Here is a tiny trained network, its code and every weight. The questions are about switching its units off for an input and a class, where a switched-off unit gives its printed mean instead of its output.

import numpy as np


def w(rows, s, z=0):
    codes = np.array(rows[::2]) - 128.0
    scale = np.full(codes.shape[1], s)
    scale[-1] = z or s
    return codes * scale


def norm(h):
    return h / np.sqrt((h * h).mean(-1, keepdims=True) + 1e-5)


def f(y):
    return np.maximum(y, 0)


def log_softmax(a):
    a = a - a.max(-1, keepdims=True)
    return a - np.log(np.exp(a).sum(-1, keepdims=True))


def net(x, mask):
    res = np.array(x, float).reshape(1, 2) / 4 @ E
    u = 0
    for l in range(2):
        y = f(norm(res) @ A[l][:, :-1].T + A[l][:, -1])
        res = res + np.where(mask[u : u + 5], y, B[l][:, -1]) @ B[l][:, :-1]
        u += 5
    return log_softmax(norm(res)[-1] @ U[:, :-1].T + U[:, -1])


A, B = {}, {}
E = w([
[180,131,62,67,112,145,103,27],'x0',
[90,248,91,201,136,151,127,222],'x1',
],0.011)
A[0] = w([
[127,81,116,123,140,114,138,128,47],'L0N1',
[209,136,123,97,82,103,190,44,6],'L0N2',
[137,69,156,114,168,68,154,112,180],'L0N3',
[170,171,85,94,74,161,2,122,99],'L0N4',
[78,118,113,145,162,118,157,177,147],'L0N5',
],0.0093,0.0024)
B[0] = w([
[164,139,120,150,89,178,103,95,160],'L0N1',
[189,131,85,126,68,144,164,175,254],'L0N2',
[93,159,153,38,162,55,33,138,233],'L0N3',
[135,127,100,177,141,137,182,10,228],'L0N4',
[130,132,50,167,156,118,124,151,202],'L0N5',
],0.013,0.0072)
A[1] = w([
[126,73,130,57,200,87,67,134,209],'L1N1',
[229,82,88,105,124,171,182,164,6],'L1N2',
[120,99,151,120,117,178,157,254,247],'L1N3',
[211,147,110,131,100,174,192,74,115],'L1N4',
[79,47,161,80,48,112,27,176,181],'L1N5',
],0.0086,0.0025)
B[1] = w([
[213,56,176,97,158,137,101,58,238],'L1N1',
[169,61,144,95,14,112,177,95,186],'L1N2',
[157,249,121,118,112,14,116,77,196],'L1N3',
[36,152,115,108,27,173,194,117,253],'L1N4',
[173,247,130,100,255,180,177,59,229],'L1N5',
],0.0073)
U = w([
[92,60,126,163,158,181,26,138,5],'0',
[161,83,210,144,73,188,119,206,5],'1',
[80,126,172,145,174,70,92,126,5],'2',
[117,158,92,134,123,181,181,69,251],'3',
[95,103,139,93,135,169,98,195,5],'4',
[180,141,166,46,163,123,98,69,251],'5',
[115,195,73,172,150,85,112,212,251],'6',
[193,72,76,35,2,118,135,82,127],'7',
],0.0094,0.0028)

Each question gives the input, the list of numbers given to net, and the class t.
The units are the neurons (one row each of A and B). Each row of codes is followed by its name. A weight is (code - 128) times the scale printed after its matrix; where a second scale follows, it is the last column's (A, B and U).
mask holds one flag per neuron, layer by layer. A switched-off neuron (its flag False) gives its mean, the last column of its row in B, instead of its output. The means were averaged over made-up inputs and are rounded, as every weight is.
A unit's drop is (log p(t) with every unit on - log p(t) with that unit switched off) / (log p(t) with every unit on - log p(t) with every unit switched off).
The circuit of an input: a set's keep is (log p(t) with only the set's units on - log p(t) with every unit switched off) / (log p(t) with every unit on - log p(t) with every unit switched off). Starting from all 10 units, units are removed one at a time, each time the one whose removal leaves the highest keep (on an exact tie, the one counted first), for as long as the keep stays at least 0.8.
units of the circuit, in order: the units of the circuit, biggest drop first
unit that matters most: the unit with the biggest drop
top k neurons: the k neurons with the biggest drops, biggest first
k most important neurons of layer l: the k neurons of layer l with the biggest drops, biggest first
drop when u is switched off: that unit's drop, to one decimal
input [-4,-5], class 5: unit that matters most	L1N5
input [0,-8], class 5: units of the circuit, in order	(L0N3 L1N5)
input [-2,-7], class 5: units of the circuit, in order	(L0N3 L1N5)
input [-4,0], class 6: top 2 neurons	(L0N5 L0N3)
input [0,-4], class 5: top 2 neurons	(L0N3 L1N5)
input [-3,0], class 6: 2 most important neurons of layer 0	(L0N5 L0N3)
input [-4,-4], class 5: 2 most important neurons of layer 1	(L1N5 L1N1)
input [0,-2], class 5: top 2 neurons	(L0N3 L1N5)
input [-1,2], class 6: drop when L0N4 is switched off	0.2
input [-4,-1], class 2: drop when L0N2 is switched off	0.3
input [-2,2], class 6: drop when L0N3 is switched off	0.1
